Below are the code and all the weights of a small trained network. Each question names an input and a target symbol and asks about switching units off, where a switched-off unit gives its printed mean instead of its output.

import numpy as np


def w(rows, s, z=0):
    codes = np.array(rows[::2]) - 128.0
    scale = np.full(codes.shape[1], s)
    scale[-1] = z or s
    return codes * scale


def norm(h):
    return h / np.sqrt((h * h).mean(-1, keepdims=True) + 1e-5)


def f(y):
    return y / 2 * (1 + np.tanh(0.7978845608 * (y + 0.044715 * y**3)))


def softmax(a):
    e = np.exp(a - a.max(-1, keepdims=True))
    return e / e.sum(-1, keepdims=True)


def log_softmax(a):
    a = a - a.max(-1, keepdims=True)
    return a - np.log(np.exp(a).sum(-1, keepdims=True))


def net(x, mask):
    ids = ['αβγδεζλμπστφψω'.index(c) for c in x.split()]
    T = len(ids)
    res = E[ids] + P[:T]
    u = 0
    for l in range(2):
        r = norm(res)
        for j in range(2):
            rows = slice(3 * j, 3 * j + 3)
            q, k, v = (r @ M[l][rows].T for M in (Q, K, V))
            z = softmax(np.where(np.tri(T) > 0, q @ k.T / 3**0.5, -1e9)) @ v
            o = O[l][rows]
            res = res + np.where(mask[u + j], z, o[:, -1]) @ o[:, :-1]
        u += 2
        y = f(norm(res) @ A[l][:, :-1].T + A[l][:, -1])
        res = res + np.where(mask[u : u + 4], y, B[l][:, -1]) @ B[l][:, :-1]
        u += 4
    return log_softmax(norm(res)[-1] @ U[:, :-1].T + U[:, -1])


Q, K, V, O, A, B = {}, {}, {}, {}, {}, {}
E = w([
[90,156,150,155,125,216,214,122,127,131,118],'α',
[153,62,145,120,160,229,92,133,113,182,161],'β',
[104,79,181,184,180,147,206,186,114,83,110],'γ',
[164,121,109,150,151,94,242,155,123,120,112],'δ',
[129,135,163,210,138,175,221,136,132,137,165],'ε',
[121,100,194,121,109,159,231,122,139,173,178],'ζ',
[101,85,103,104,20,216,99,85,138,250,163],'λ',
[166,45,82,74,98,100,155,168,108,179,161],'μ',
[185,151,60,167,55,68,140,149,119,120,98],'π',
[194,118,73,143,100,157,104,75,246,177,137],'σ',
[181,39,72,149,138,58,156,99,194,80,176],'τ',
[125,93,87,67,90,224,75,168,110,114,126],'φ',
[75,128,74,209,143,135,100,140,38,115,106],'ψ',
[164,118,80,86,109,175,67,179,84,148,241],'ω',
],0.016)
P = w([
[113,149,2,160,206,110,162,149,159,156,109],'0',
[99,136,160,145,127,149,129,191,142,169,88],'1',
[179,130,40,137,178,163,157,92,145,113,199],'2',
[103,80,194,115,76,161,124,178,132,124,73],'3',
[171,114,115,126,119,171,184,89,121,63,163],'4',
[150,74,174,153,50,132,130,166,142,101,83],'5',
],0.015)
Q[0] = w([
[123,209,74,90,194,160,148,1,49,53,204],'L0H0',
[49,198,173,97,175,62,75,150,132,165,40],'L0H0',
[100,141,122,46,165,41,98,59,142,124,141],'L0H0',
[119,136,92,154,149,138,138,94,61,92,202],'L0H1',
[114,129,180,106,167,100,108,142,109,147,90],'L0H1',
[200,28,94,121,99,207,190,153,103,145,120],'L0H1',
],0.0076)
K[0] = w([
[99,115,149,110,158,139,162,141,250,141,81],'L0H0',
[109,170,62,162,196,159,143,152,158,179,183],'L0H0',
[132,147,87,172,204,179,143,148,177,153,113],'L0H0',
[103,117,150,103,126,114,152,165,32,111,127],'L0H1',
[90,147,96,136,254,149,85,104,158,178,141],'L0H1',
[164,67,162,85,77,178,144,124,168,31,98],'L0H1',
],0.0085)
V[0] = w([
[164,121,171,81,77,82,178,108,121,132,217],'L0H0',
[75,90,136,171,140,82,94,168,2,101,208],'L0H0',
[68,158,118,154,155,113,87,189,78,56,132],'L0H0',
[114,222,151,29,189,163,162,135,118,122,170],'L0H1',
[99,172,142,117,132,118,122,182,94,198,31],'L0H1',
[150,85,162,49,118,128,185,84,66,91,82],'L0H1',
],0.0073)
O[0] = w([
[149,167,163,136,147,173,150,200,156,152,209,142],'L0H0',
[26,115,85,77,119,201,196,85,206,121,153,122],'L0H0',
[45,72,93,97,31,151,83,115,61,102,203,3],'L0H0',
[160,145,81,224,138,105,73,162,113,197,149,19],'L0H1',
[161,2,156,141,71,118,137,204,92,109,184,143],'L0H1',
[126,86,161,208,138,118,72,140,194,100,180,125],'L0H1',
],0.0092,0.0048)
A[0] = w([
[57,129,169,119,86,141,74,138,109,79,120,39],'L0N0',
[37,3,75,135,96,63,49,31,111,91,191,6],'L0N1',
[123,88,133,116,171,221,164,42,117,247,172,173],'L0N2',
[112,125,65,161,154,75,163,176,129,79,97,45],'L0N3',
],0.0055,0.0018)
B[0] = w([
[216,166,210,202,119,230,175,157,190,95,106,116],'L0N0',
[26,145,134,102,55,84,128,180,135,119,27,132],'L0N1',
[145,101,116,153,193,68,224,136,141,45,128,255],'L0N2',
[153,48,208,98,129,183,170,147,45,127,255,143],'L0N3',
],0.0095,0.0051)
Q[1] = w([
[144,166,126,179,135,88,70,73,206,152,116],'L1H0',
[108,173,135,144,163,62,58,74,48,112,195],'L1H0',
[174,107,66,161,114,130,211,92,140,30,126],'L1H0',
[101,20,171,93,105,160,115,143,213,118,120],'L1H1',
[3,237,140,98,97,126,69,149,124,213,163],'L1H1',
[145,101,183,131,88,127,168,153,142,156,72],'L1H1',
],0.0079)
K[1] = w([
[135,137,138,225,106,136,171,107,83,145,105],'L1H0',
[93,29,86,183,192,76,214,145,54,148,75],'L1H0',
[129,49,203,146,124,206,158,165,202,99,125],'L1H0',
[214,212,122,132,58,111,131,189,85,91,131],'L1H1',
[140,79,47,146,226,61,147,114,13,142,70],'L1H1',
[122,137,85,104,176,99,29,106,251,2,169],'L1H1',
],0.006)
V[1] = w([
[55,174,165,169,96,112,163,122,89,65,51],'L1H0',
[95,155,202,230,157,91,255,114,106,95,149],'L1H0',
[142,182,37,120,47,98,164,134,122,175,227],'L1H0',
[147,136,117,77,120,52,102,89,6,22,97],'L1H1',
[131,52,119,62,186,6,168,171,175,141,164],'L1H1',
[110,105,186,162,59,21,135,78,151,186,126],'L1H1',
],0.0066)
O[1] = w([
[118,145,32,109,123,124,95,185,129,154,130,65],'L1H0',
[77,32,157,29,123,111,44,122,133,162,134,161],'L1H0',
[173,109,204,80,110,205,154,119,169,135,122,106],'L1H0',
[159,148,165,144,102,83,86,68,177,35,169,57],'L1H1',
[20,112,147,152,123,131,99,153,230,134,123,254],'L1H1',
[117,83,156,44,98,148,93,122,155,128,4,84],'L1H1',
],0.011,0.009)
A[1] = w([
[226,158,226,228,75,84,65,237,90,168,8,107],'L1N0',
[135,2,216,137,74,102,40,180,112,189,101,116],'L1N1',
[58,21,123,43,146,100,175,69,110,50,122,167],'L1N2',
[100,140,175,138,202,82,140,180,102,181,13,249],'L1N3',
],0.006,0.002)
B[1] = w([
[100,163,127,143,197,219,117,2,187,202,233,164],'L1N0',
[197,212,124,179,143,54,40,178,106,169,193,234],'L1N1',
[136,228,149,116,91,183,70,87,91,82,144,244],'L1N2',
[176,116,103,69,59,90,131,63,90,83,15,253],'L1N3',
],0.0094,0.0058)
U = w([
[179,101,127,137,113,69,124,132,38,133,165,179],'α',
[189,119,111,45,118,165,207,81,101,111,19,149],'β',
[89,243,134,72,203,98,126,102,164,83,139,48],'γ',
[43,80,74,134,22,161,68,150,140,58,121,79],'δ',
[97,90,165,137,102,200,194,142,193,55,187,75],'ε',
[138,46,152,153,127,105,120,228,144,180,58,77],'ζ',
[45,102,44,191,198,15,157,86,118,114,126,18],'λ',
[177,249,100,204,156,157,213,139,109,175,166,74],'μ',
[183,99,172,103,82,98,106,99,81,10,124,191],'π',
[196,181,169,155,176,96,118,40,121,186,101,156],'σ',
[156,192,79,161,78,56,143,203,53,94,121,252],'τ',
[97,115,123,2,187,132,92,92,69,170,158,170],'φ',
[187,159,180,156,107,106,42,123,162,85,222,133],'ψ',
[57,158,99,71,100,90,111,85,173,61,72,211],'ω',
],0.0093,0.0028)

Each question gives the input, a string of symbols that net reads in full, and the target symbol t.
The units are the heads (3 rows each of Q, K, V and O) and the neurons (one row each of A and B). Each row of codes is followed by its name. A weight is (code - 128) times the scale printed after its matrix; where a second scale follows, it is the last column's (O, A, B and U).
mask holds one flag per unit, layer by layer, with each layer's heads first. A switched-off unit (its flag False) gives its mean, the last column of its rows in O or B, instead of its output. The means were averaged over made-up inputs and are rounded, as every weight is.
A unit's drop is (log p(t) with every unit on - log p(t) with that unit switched off) / (log p(t) with every unit on - log p(t) with every unit switched off).
The circuit of an input: a set's keep is (log p(t) with only the set's units on - log p(t) with every unit switched off) / (log p(t) with every unit on - log p(t) with every unit switched off). Starting from all 12 units, units are removed one at a time, each time the one whose removal leaves the highest keep (on an exact tie, the one counted first), for as long as the keep stays at least 0.8.
circuit, biggest first: the units of the circuit, biggest drop first
unit that matters most: the unit with the biggest drop
k most important neurons of layer l: the k neurons of layer l with the biggest drops, biggest first
which heads matter: for each layer, one digit per head in row order, 1 if its drop is at least 0.15 and else 0, layers parted by /
input δ φ μ, target τ: which heads matter -> 10 / 10
input φ μ μ τ β μ, target ω: unit that matters most -> L0H1
input μ ε γ σ ω, target σ: circuit, biggest first -> [L0H0 L1N0]
input λ λ μ μ ψ, target ε: circuit, biggest first -> [L0H1 L0H0]
input μ μ μ τ, target ω: which heads matter -> 01 / 10
input ζ μ ψ σ, target δ: which heads matter -> 10 / 00
input ζ ε λ λ, target σ: which heads matter -> 10 / 00
input μ γ μ, target δ: circuit, biggest first -> [L0H0 L0N1]
input γ β μ λ λ, target β: which heads matter -> 00 / 01
input ε ω ψ, target μ: which heads matter -> 11 / 11
input β β ω, target λ: circuit, biggest first -> [L1H0 L0H0]
input β φ μ μ, target μ: which heads matter -> 00 / 10
input τ δ μ, target ψ: circuit, biggest first -> [L0H0 L1H1 L1N2]
input β β λ γ φ, target δ: which heads matter -> 11 / 00
input λ ζ μ ε μ, target φ: circuit, biggest first -> [L1H0]
input ε φ δ π μ, target π: circuit, biggest first -> [L1H1 L0H0]
input γ β ζ β ζ, target λ: which heads matter -> 00 / 10
input μ β λ β λ, target λ: which heads matter -> 00 / 10
input ω τ μ β μ, target λ: which heads matter -> 01 / 10
input β λ μ, target β: which heads matter -> 00 / 01
input λ τ β μ ω, target ε: which heads matter -> 10 / 00
input ψ λ ε ε μ, target φ: which heads matter -> 00 / 11
input β β δ ψ γ μ, target δ: circuit, biggest first -> [L0H0]
input μ β β ω, target ε: circuit, biggest first -> [L0H0 L1H0]
input γ λ μ, target β: 2 most important neurons of layer 1 -> [L1N1 L1N3]
input β β ε ω μ, target μ: circuit, biggest first -> [L1H1 L0H1]
input μ μ β, target ε: unit that matters most -> L0H1
